[ -3.1  37.0 -32.9  12.6  24.8  -4.6  57.3  -0.1  15.9 -14.9  -1.8 -26.2
 -11.4   1.8  -6.4  13.3] : <62>/<63>
[ 44.4  28.3  -7.3  45.5  13.2 -20.7   5.0   2.4  16.7 -34.1  24.7 -23.3
 -19.1 -13.9  -7.9  10.6] : <62>/<56>
[  8.5  33.4 -25.5   3.1  -1.1 -21.1   6.0 -10.0  29.1 -13.9  -4.5 -24.7
 -16.3 -11.9   1.8  20.3] : <62>/<56>
[ 15.2   9.9  16.2  17.7 -11.5 -27.7 -10.2   9.2  10.9 -39.4 -13.0  -8.9
  -8.7 -16.2  -1.1  27.4] : <62>/<56>
[ 21.2   8.2  22.1 -33.4  -0.1 -16.3 -18.4 -15.5  20.2 -11.6 -17.7   5.9
   1.9 -28.9  -0.5  29.7] : <54>/<57>
[ -2.0   5.1   3.6   9.6  -4.0 -26.4   2.3  -7.8  20.6 -39.9 -17.0  -6.0
  -4.0 -14.7 -18.3  28.0] : <54>/<61>
[ 21.3  -0.7 -37.5  30.9  10.6  18.1  28.4 -20.1   2.2  45.9 -14.4   1.5
 -12.1 -26.7  25.6  16.3] : <59>/<47>
[ 22.0  -6.2   8.4   5.1   6.6  -3.1  63.4  -2.9   0.9  12.3   4.3  -5.6
  -5.9 -26.1 -15.6  19.9] : <59>/<58>
[ 20.0  14.7   8.2  26.4  -3.4  -6.1  58.6  -3.0   1.9 -25.8  -3.1 -32.7
 -12.6  -1.0  -3.1   9.3] : <62>/<63>
[ 24.6  52.5 -14.3  27.0  12.5 -10.1  55.8   2.3 -26.3 -29.9  -7.5 -39.0
  -8.1   3.1   2.8  12.5] : <62>/<63>
[ -0.3   4.1   0.8   6.9  -9.4 -22.3  20.5  -5.4  27.4 -26.5 -23.4  12.5
  10.4 -16.3  -7.6  21.9] : <54>/<61>
[ -9.2   9.2   4.0 -20.1  -1.6 -11.7 -12.7  -5.5  21.5 -21.4 -20.8  -7.3
   9.1  -0.4  -4.4  23.1] : <54>/<57>
[  0.8  26.3 -13.7  -3.5   0.5  -8.4  -3.5 -20.3  33.8 -35.5 -26.0 -24.1
  -5.5  -4.9  11.5  -5.7] : <54>/<57>
[ 24.2   3.2 -25.2  25.2   7.0  13.8  47.4  -4.7  18.5   3.7  -8.8  -5.7
   4.0  -6.4  -1.9  13.3] : <59>/<47>
[  0.1   5.0  14.5  14.5   5.7 -20.3  14.1 -15.3  36.3 -24.1 -27.6   6.7
  -0.4  -3.8 -28.7  10.7] : <54>/<61>
[ -6.2  19.0   1.8  19.9   8.3  13.5   6.6 -17.8  34.6   1.2  -2.8   0.3
 -33.2 -25.6  -3.9  29.9] : <59>/<58>
[  0.9   5.7 -32.7  43.7   2.1  13.7  34.9  -3.7   8.7  28.1   8.0   3.8
  -9.0 -10.7  -0.2  10.1] : <59>/<58>
[  9.8  -0.1 -29.7   3.4  12.0  12.8  40.8  -6.3   5.3  17.6   4.6   5.9
  -1.9  -2.5  18.8   7.4] : <59>/<47>
[ 10.7  40.2 -16.5  -0.4  -2.6  -8.1   8.1  -5.6  16.1 -18.8   8.2 -33.4
 -25.3 -25.6   9.7  22.2] : <62>/<56>
[-18.4 -27.8  18.0  -1.1  -0.2 -21.0 -23.9   2.0  13.8 -27.5   0.3  26.7
  -6.6 -17.3  -8.7  13.6] : <54>/<57>
[  9.8   2.9 -15.6   1.0  -2.5 -20.2  19.0  -2.5  19.4 -33.6   5.4 -15.1
  -5.2   4.1  14.3 -13.5] : <62>/<63>

[-30.0  13.0  15.6 -38.7 -12.9 -12.9  24.7 -18.4  19.8   1.9 -23.2  38.2
 -12.3   8.0   9.8 -34.9] : <5>/(82)
[ 33.5  15.6 -36.5   9.9   7.0 -33.1   5.7  13.2  35.7   1.6 -29.2  28.1
  36.5  -7.7  30.8 -33.1] : <14>/(75)
[-11.2   2.7 -17.2 -24.3 -17.0  11.4  16.3  -1.2   7.5   7.0 -33.9  24.1
   2.5 -11.4  22.1   5.3] : <4>/(76)
[-27.1   0.5 -34.4 -18.4  12.6 -42.0  15.5  -8.6  29.9 -17.1 -22.1  19.5
 -20.7  -7.0   8.0 -40.7] : <5>/(82)
[-43.0   9.4   2.1 -48.5 -33.4  20.7  11.0  -9.6  10.9 -33.6 -48.4  41.4
  -9.7 -22.4  15.3  -4.3] : <4>/(73)
[-35.8  24.0 -19.1 -73.6  -8.4 -34.3  17.3  16.5  38.7   1.4 -32.1  41.3
 -14.0  -4.1  39.0 -66.3] : <5>/(93)
[-17.4  23.4 -16.2 -47.4   3.6 -56.8  33.3   3.9  21.0 -18.0 -30.9  26.3
  -5.7  -5.0  26.3 -28.3] : <7>/(83)
[-18.0   8.9 -17.0 -15.3  28.1 -38.6  13.5   6.7  39.5   0.3  -4.3  19.4
 -13.8   1.6  28.3 -52.9] : <5>/(93)
[-19.3  11.7 -23.6 -26.4 -15.6   2.5  11.0   7.3  23.7  -4.3 -31.2  17.7
 -14.6 -23.2  30.1  12.7] : <4>/(73)
[-12.0  33.8 -14.0 -29.2  -2.8  -2.3  21.0   0.6  40.9  13.4 -36.9  34.2
  -7.6  -4.6  40.1 -19.7] : <14>/(75)
[-12.9  33.6  10.0 -51.0 -30.7   2.4  21.9   2.5  10.5  -4.8 -36.0  38.8
  -5.3   6.8   2.6  -9.2] : <7>/(104)
[-30.0  19.2 -26.8 -31.7 -18.1 -14.3  13.0  -1.4  19.7  32.2 -42.5  12.9
 -12.9   9.4  19.3 -23.3] : <5>/(82)
[ -2.7  13.4 -20.2 -62.9  26.3 -15.3   8.7  11.8  16.9 -25.5 -20.2 -11.8
  -6.0   9.2  11.8  -1.8] : <7>/(104)
[-88.0  12.9 -16.4 -58.3  16.6 -44.9  38.5   5.4   9.9 -12.0 -40.3  13.1
  -2.0  15.3  48.3 -12.4] : <7>/(104)
[-16.8   7.8 -11.9 -18.3 -21.4  40.8   7.8   2.1  19.0  14.2 -24.1  29.9
  -9.8 -20.0  34.7 -12.2] : <4>/(76)
[-34.9  14.5 -20.0 -32.5 -13.1  -2.3  30.8  -3.6  28.1   5.8 -57.0  34.3
  -9.5 -23.5  45.2  13.9] : <4>/(74)
[-30.5  14.1 -11.0 -41.3  -6.8 -42.8  18.4  -2.9  38.4   7.0 -22.6  23.0
  -3.1  -6.4  22.6 -45.8] : <5>/(93)
[-37.8   7.6  -4.8 -56.9  -4.2 -46.2  15.4 -12.7  36.8  20.3 -38.1  37.7
 -18.4   8.3  18.5 -65.4] : <5>/(93)
[-61.8  -4.5 -33.1 -29.7  10.7   2.8  17.2   0.4  35.1  10.8 -37.7  12.9
 -24.2  -5.5  71.5 -19.2] : <4>/(76)
[  6.4  36.5 -39.8 -28.4   7.2 -28.0  12.0   2.7  45.7  14.6 -38.4  74.5
 -10.6  -8.0  40.8 -17.9] : <14>/(75)
[-19.1  30.8  -9.5 -55.8 -28.7 -36.2  21.1  -5.9  43.3  -2.7 -38.8  34.8
 -20.8  -1.4  29.6 -29.0] : <5>/(82)
[-17.4  11.0 -20.2 -25.4  23.4 -36.5  24.6   6.1  32.6   8.5 -16.4  17.3
 -15.5   7.1   5.8 -51.3] : <5>/(84)
[ -2.1 -12.8 -36.9 -17.3   9.5 -49.4 -14.4  -0.9  30.3 -10.7   1.2  -1.2
 -25.2  -7.3   7.7 -34.1] : <5>/(82)
[-37.0  45.8  -9.9 -82.0   6.9 -12.7  42.9   7.4  29.3  36.2 -50.4  83.1
  -1.7   6.9  44.1  -9.8] : <14>/(75)
[-42.9  13.7  17.1 -44.3   4.3 -15.3  39.0  -0.7  18.9 -22.1 -41.0  24.3
 -19.3  -0.8  40.5 -13.4] : <7>/(91)
[-11.9  26.2 -35.6 -45.6  -5.1   1.2  25.5   3.3  23.8   4.1 -45.1  25.0
  -4.6  -8.0  41.6 -13.4] : <4>/(74)
[-19.8  74.2   3.4 -66.0 -34.5 -44.2  22.1 -20.3  25.8  -5.4 -45.5  31.9
  -9.5   6.2  11.6 -13.2] : <7>/(83)
[  4.4  36.2 -36.5  -4.8   9.4 -17.8  12.5  -1.3  29.5  13.4 -39.6  34.3
 -12.0   1.7  21.2 -45.9] : <14>/(77)
[ -2.1  25.7 -20.2  -6.8  68.0 -12.9  14.3  10.3  36.6   1.6 -10.0  18.4
 -28.4  -3.5  31.0 -23.9] : <14>/(75)
[-18.2   9.8 -35.3 -24.8   5.0 -40.6  19.4   9.4  20.1  -7.5 -35.1  42.2
  -8.6   3.4   2.3 -33.8] : <7>/(104)
[-23.5  27.9 -29.4 -14.3  41.3 -53.6  27.6   1.3  24.0  -9.9 -29.6  21.1
  20.4   3.2   1.9 -45.8] : <5>/(82)
[-31.9  26.8 -19.3 -49.2 -15.2 -27.6  31.2  22.9  34.8  -2.6 -32.3   9.7
   2.9   2.1  21.4 -30.0] : <5>/(82)
[ -8.4  16.8  12.6 -51.0   2.3 -19.7  15.3   5.2  21.1 -23.5 -46.8  38.6
 -19.6  -7.8  21.1 -19.0] : <14>/(75)
[-15.2  21.2 -17.1 -41.2  -1.0   4.8  24.2   3.6  20.2  37.3 -31.0  32.4
  -7.9 -11.6  30.7  -1.4] : <4>/(76)
[ 13.2 -18.0  -4.9  19.7 -59.1 -20.4 -61.9   3.5  39.7   1.5  33.6 -14.6
 -31.5   7.3 -24.3 -41.1] : <5>/(93)
[ -8.8  29.6  -9.7 -16.8   1.1 -58.5  31.2 -20.6  41.4 -14.5 -42.1   2.4
 -23.4  -8.1  11.2 -44.5] : <7>/(91)
[-33.3  13.2 -28.5 -42.2  22.9 -46.5  24.5  -3.6  25.8   4.8 -14.2  25.9
 -13.9   2.0   3.0 -44.5] : <5>/(93)
[-24.8  29.7 -21.5 -49.0 -10.8 -33.4  20.0  -3.6  40.9   8.7 -31.6  33.6
 -24.2  15.0   1.0 -93.2] : <5>/(82)
[ 47.1  41.5   0.9 -95.4  -6.2  -3.6  50.9   7.9  27.5  26.5 -63.4  79.0
   2.6  21.6  52.5 -29.5] : <14>/(80)

[-17.9  -0.3   4.5   5.2  -0.3 -27.9 -18.0 -12.9  17.4 -15.6  -6.8 -12.0
  -7.7  -6.6  15.8  37.2] : <256>/(88)
[ 19.5 -54.7  -5.6 -13.1  -8.1 -94.9 -30.9   0.8  25.3  23.7   2.1 -15.2
   9.4   0.2 -14.8   5.6] : <256>/(88)
[-18.2  21.4   3.8  24.4 -12.2  41.9  -5.8  -8.8  25.8  12.3 -11.3  -8.8
 -14.0  -7.0  11.3  30.7] : <255>/(89)
[ -3.5 -12.3  -4.4   1.1  -2.2 -37.5  -8.5 -17.7  17.3 -13.2  -3.9 -11.7
  -7.8  -2.9   8.7  36.8] : <256>/(88)
[-35.1   0.5   9.9  34.5   0.7 -41.4  -8.9 -28.2  -6.0   6.2 -13.2 -27.7
 -16.3 -14.1  23.5  52.9] : <255>/(78)
[ 14.0   1.6 -24.4 -18.5  -4.2  23.0   8.2   7.2   4.2  13.5  18.7   1.0
   9.8   3.0  -8.1  -8.6] : <256>/(88)
[-18.1 -32.3   0.1  -5.3 -18.9 -31.7 -30.9 -11.5  35.7  12.3  -0.2   1.3
  -4.6   5.0  -8.0  19.8] : <256>/(88)
[-35.7  -1.4 -11.4  15.8 -15.3 -13.4 -19.2 -12.8  32.3  16.8   0.7  -0.3
 -11.0   1.6  -3.2  35.9] : <255>/(89)
[-12.7  -7.1 -13.6  17.9  -5.4 -24.7  -6.3 -11.4   8.7  23.1 -17.3 -14.2
  -4.6  -1.3  12.0  17.2] : <255>/(78)
[-26.0   3.6   5.6  24.0 -15.9  14.5   5.3 -22.4   5.4   9.4   2.7  18.0
 -17.7  -5.8  28.4  23.5] : <255>/(78)
[-23.2 -24.6  -4.0  -0.1  -0.7 -81.0 -19.4 -24.2  18.0  -3.0 -14.3 -21.4
  -2.4 -10.3   1.2  40.0] : <256>/(86)
[-18.8  38.9  -0.7  23.6  -5.4  50.0  16.5   2.7   8.2  -0.6 -26.6 -18.9
 -11.2   0.3  24.3  43.4] : <255>/(78)
[-20.7 -21.3 -17.2  24.8   4.0 -45.7 -13.9 -19.4   4.7  28.3  -3.6 -30.9
   1.4  -6.7  22.0  23.4] : <255>/(78)
[-25.6 -19.1  -4.7  12.2   9.7 -60.5 -15.6 -24.6  14.2  20.8  -5.0 -26.5
  -9.8   4.0   2.4  16.6] : <255>/(89)
[ -2.3   3.4  21.6  -4.7  -7.6 -21.5 -25.1  -7.6  14.7   4.2  -4.1 -10.8
  -3.8  -8.4   1.9  31.9] : <256>/(86)
[-27.3 -12.3   3.7  -1.5  -8.3 -63.6  -5.5 -11.7  24.4   8.0  -8.7  -6.4
   4.4  -6.5  -6.8  31.5] : <256>/(86)
[-28.6   5.6  -9.0  14.7  -6.1   6.3   2.3 -29.1  -2.0  11.6   1.5 -13.3
   8.1 -12.5  16.2  30.2] : <255>/(78)
[-21.6  -4.9 -11.5   6.2   1.8 -27.6   0.7 -24.6   0.7  24.5 -13.0 -16.2
   1.5  -6.3   4.4  17.2] : <255>/(89)
[-10.9   6.8   6.1   6.9  -2.0 -32.0  -8.7 -22.4  15.8   0.9  -1.9  -7.2
  -7.2   1.1  10.5  30.5] : <256>/(86)
[ -1.6  19.7  -3.8  -3.9 -33.7  81.2   3.7  -4.9   2.6  13.7  -4.9 -12.4
  -9.4  10.4   9.7   8.3] : <255>/(89)
[  2.7 -16.4 -12.2  -4.7   3.2 -94.9  -2.5 -33.0  15.8   3.3  -3.6 -30.2
  22.8 -14.3  10.1  19.8] : <256>/(86)
[-35.6  18.0  17.2  15.8   2.0 -35.0 -27.0 -31.7  24.0 -27.0  -3.8   4.7
 -17.4  22.2  10.4  48.8] : <256>/(86)
[-31.6  -0.8  17.0  12.1  12.5 -64.0 -11.1 -31.8  17.5  -5.8  -8.0 -14.6
   1.3  -7.9  19.9  40.5] : <256>/(88)
[-13.1  -2.5 -30.3  -4.6   0.1 -46.7  -8.5 -24.7  13.7   4.9  -2.5 -12.5
   2.2  -6.3  17.6  21.3] : <256>/(86)
[-32.0 -29.4 -10.6   6.0  -8.9 -79.0 -22.3 -21.8  41.5   1.6   2.7 -13.3
  21.5  -6.5  62.3  39.1] : <256>/(88)
[-12.1  -5.1  -0.8   6.0   1.4   7.5   1.2 -19.4  14.8  28.7  -6.8  -8.4
  -0.2  -6.7  14.4  11.9] : <255>/(89)
[-12.5 -26.3  15.1   0.0   7.5 -84.8 -29.6 -20.8   1.1 -20.5   1.0 -17.4
  -0.8  -8.7   1.9  32.2] : <256>/(86)
[-25.0  50.8  16.5   3.1   8.1   6.2  -0.7  -4.7  12.9 -18.4 -13.3 -13.2
 -21.8  -3.9  20.9  46.6] : <256>/(86)
[ 2.4 27.4  5.0  6.2  3.5 22.2  7.9 -2.1 19.1 -7.8  1.3 -2.7 13.6  0.5
 23.5  4.7] : <256>/(88)
[-21.8 -17.7   3.1   2.8  10.7 -94.9 -19.2 -35.0  28.5  16.2  -5.2 -29.2
  10.2 -11.0   5.7  27.6] : <256>/(88)
[-22.0  -7.3  -9.7  21.0  -6.7  -3.1   7.0 -18.3  17.4  18.3  18.4 -16.5
  -4.8  -2.4  15.4  31.8] : <255>/(78)
[-17.0   0.3  -9.7  20.6  10.7 -37.9  -7.0 -28.4  14.1   5.8 -10.4 -31.0
  -2.4 -16.6  23.6  24.4] : <255>/(89)
[-11.9  -2.4  -7.0   8.1  -4.2  22.9   4.9  -4.8   7.0  34.1   1.8  -9.4
  -1.3  10.3   7.4   7.2] : <255>/(78)
[-21.4   0.0   1.0  15.1   5.2  36.5  -1.6  16.7  17.2   7.6  -5.6   7.3
 -17.0  -4.3  11.0  23.4] : <255>/(78)
[-22.1  27.8  18.9   9.9   7.5  -2.7 -14.6  -8.9  15.1 -43.8 -10.7 -13.7
  -9.6  -1.0  31.8  64.3] : <256>/(86)
[-19.7  13.1   2.9   7.8  -8.6   5.2 -12.8 -19.7  15.2   6.1  -1.5  -8.1
  -1.4  -2.9   8.6  34.0] : <255>/(89)
[-28.4 -10.4  24.0  -3.2 -12.2 -64.7 -29.0 -36.9  34.0  -2.3   5.9 -16.1
  -0.2 -14.5  -3.3  43.9] : <256>/(86)
[-13.7 -23.0 -20.7   1.0   3.6 -94.9 -14.9 -30.8  -0.8  13.4 -23.1 -27.1
  12.1  -2.5   7.8   6.4] : <256>/(88)
[-23.5 -33.3  -3.5   6.7  -8.0 -94.9 -14.6 -33.4   9.1  26.8 -19.1 -30.9
 -13.9 -14.8   1.4  26.4] : <256>/(86)
